Below is a small trained network, with its code and all its weights. Each question gives an input and a class and asks what happens when units are switched off, that is, made to give their printed mean instead of their output.

import numpy as np


def w(rows, s, z=0):
    codes = np.array(rows[::2]) - 128.0
    scale = np.full(codes.shape[1], s)
    scale[-1] = z or s
    return codes * scale


def f(y):
    return y / 2 * (1 + np.tanh(0.7978845608 * (y + 0.044715 * y**3)))


def log_softmax(a):
    a = a - a.max(-1, keepdims=True)
    return a - np.log(np.exp(a).sum(-1, keepdims=True))


def net(x, mask):
    res = np.array(x, float).reshape(1, 3) / 4 @ E
    y = f(res @ A[0][:, :-1].T + A[0][:, -1])
    res = res + np.where(mask, y, B[0][:, -1]) @ B[0][:, :-1]
    return log_softmax(res[-1] @ U[:, :-1].T + U[:, -1])


A, B = {}, {}
E = w([
[84,105,160],'x0',
[218,188,59],'x1',
[43,1,87],'x2',
],0.0089)
A[0] = w([
[161,200,183,165],'N0',
[138,140,124,249],'N1',
[183,169,213,7],'N2',
[105,118,200,63],'N3',
[66,151,87,47],'N4',
[107,59,167,205],'N5',
[140,173,69,248],'N6',
[164,102,38,137],'N7',
[179,183,253,124],'N8',
[221,221,103,244],'N9',
[115,94,122,67],'N10',
[145,139,130,249],'N11',
[61,131,96,249],'N12',
[61,103,122,143],'N13',
[136,156,112,10],'N14',
[159,129,191,34],'N15',
[89,216,118,21],'N16',
],0.012,0.002)
B[0] = w([
[67,59,2,203],'N0',
[96,68,131,145],'N1',
[149,134,56,184],'N2',
[168,95,199,158],'N3',
[216,192,70,133],'N4',
[91,58,61,195],'N5',
[5,26,205,174],'N6',
[89,112,156,166],'N7',
[89,61,30,214],'N8',
[29,7,195,255],'N9',
[143,137,78,146],'N10',
[91,37,97,148],'N11',
[100,78,99,171],'N12',
[124,42,66,184],'N13',
[225,66,174,132],'N14',
[209,67,134,139],'N15',
[179,128,20,149],'N16',
],0.0053,0.011)
U = w([
[124,109,9,80],'0',
[115,76,138,249],'1',
[55,123,122,249],'2',
[116,154,103,69],'3',
[110,145,142,7],'4',
[156,116,216,7],'5',
],0.015,0.002)

Each question gives the input, the list of numbers given to net, and the class t.
The units are the neurons (one row each of A and B). Each row of codes is followed by its name. A weight is (code - 128) times the scale printed after its matrix; where a second scale follows, it is the last column's (A, B and U).
mask holds one flag per neuron, in row order. A switched-off neuron (its flag False) gives its mean, the last column of its row in B, instead of its output. The means were averaged over made-up inputs and are rounded, as every weight is.
A unit's drop is (log p(t) with every unit on - log p(t) with that unit switched off) / (log p(t) with every unit on - log p(t) with every unit switched off).
The circuit of an input: a set's keep is (log p(t) with only the set's units on - log p(t) with every unit switched off) / (log p(t) with every unit on - log p(t) with every unit switched off). Starting from the 12 units with the biggest drops (on a tie, the unit counted first), units are removed one at a time, each time the one whose removal leaves the highest keep (on an exact tie, the one counted first), for as long as the keep stays at least 0.8.
units of the circuit, in order: the units of the circuit, biggest drop first
top k neurons: the k neurons with the biggest drops, biggest first
drop of u: that unit's drop, to one decimal
input [-8,5,-3], class 2: units of the circuit, in order	N9
input [0,-8,-8], class 0: units of the circuit, in order	N8, N0
input [3,-1,-2], class 3: top 2 neurons	N9, N6
input [2,-4,-4], class 0: units of the circuit, in order	N9, N8
input [-6,-6,-6], class 0: units of the circuit, in order	N8, N0
input [5,8,-5], class 1: top 3 neurons	N9, N6, N14
input [-7,-7,-7], class 0: top 3 neurons	N8, N0, N2
input [-5,8,1], class 1: drop of N14	0.0
input [1,1,0], class 3: drop of N8	0.1
input [-4,1,0], class 2: drop of N3	0.1
input [-1,-4,-6], class 0: top 2 neurons	N8, N0
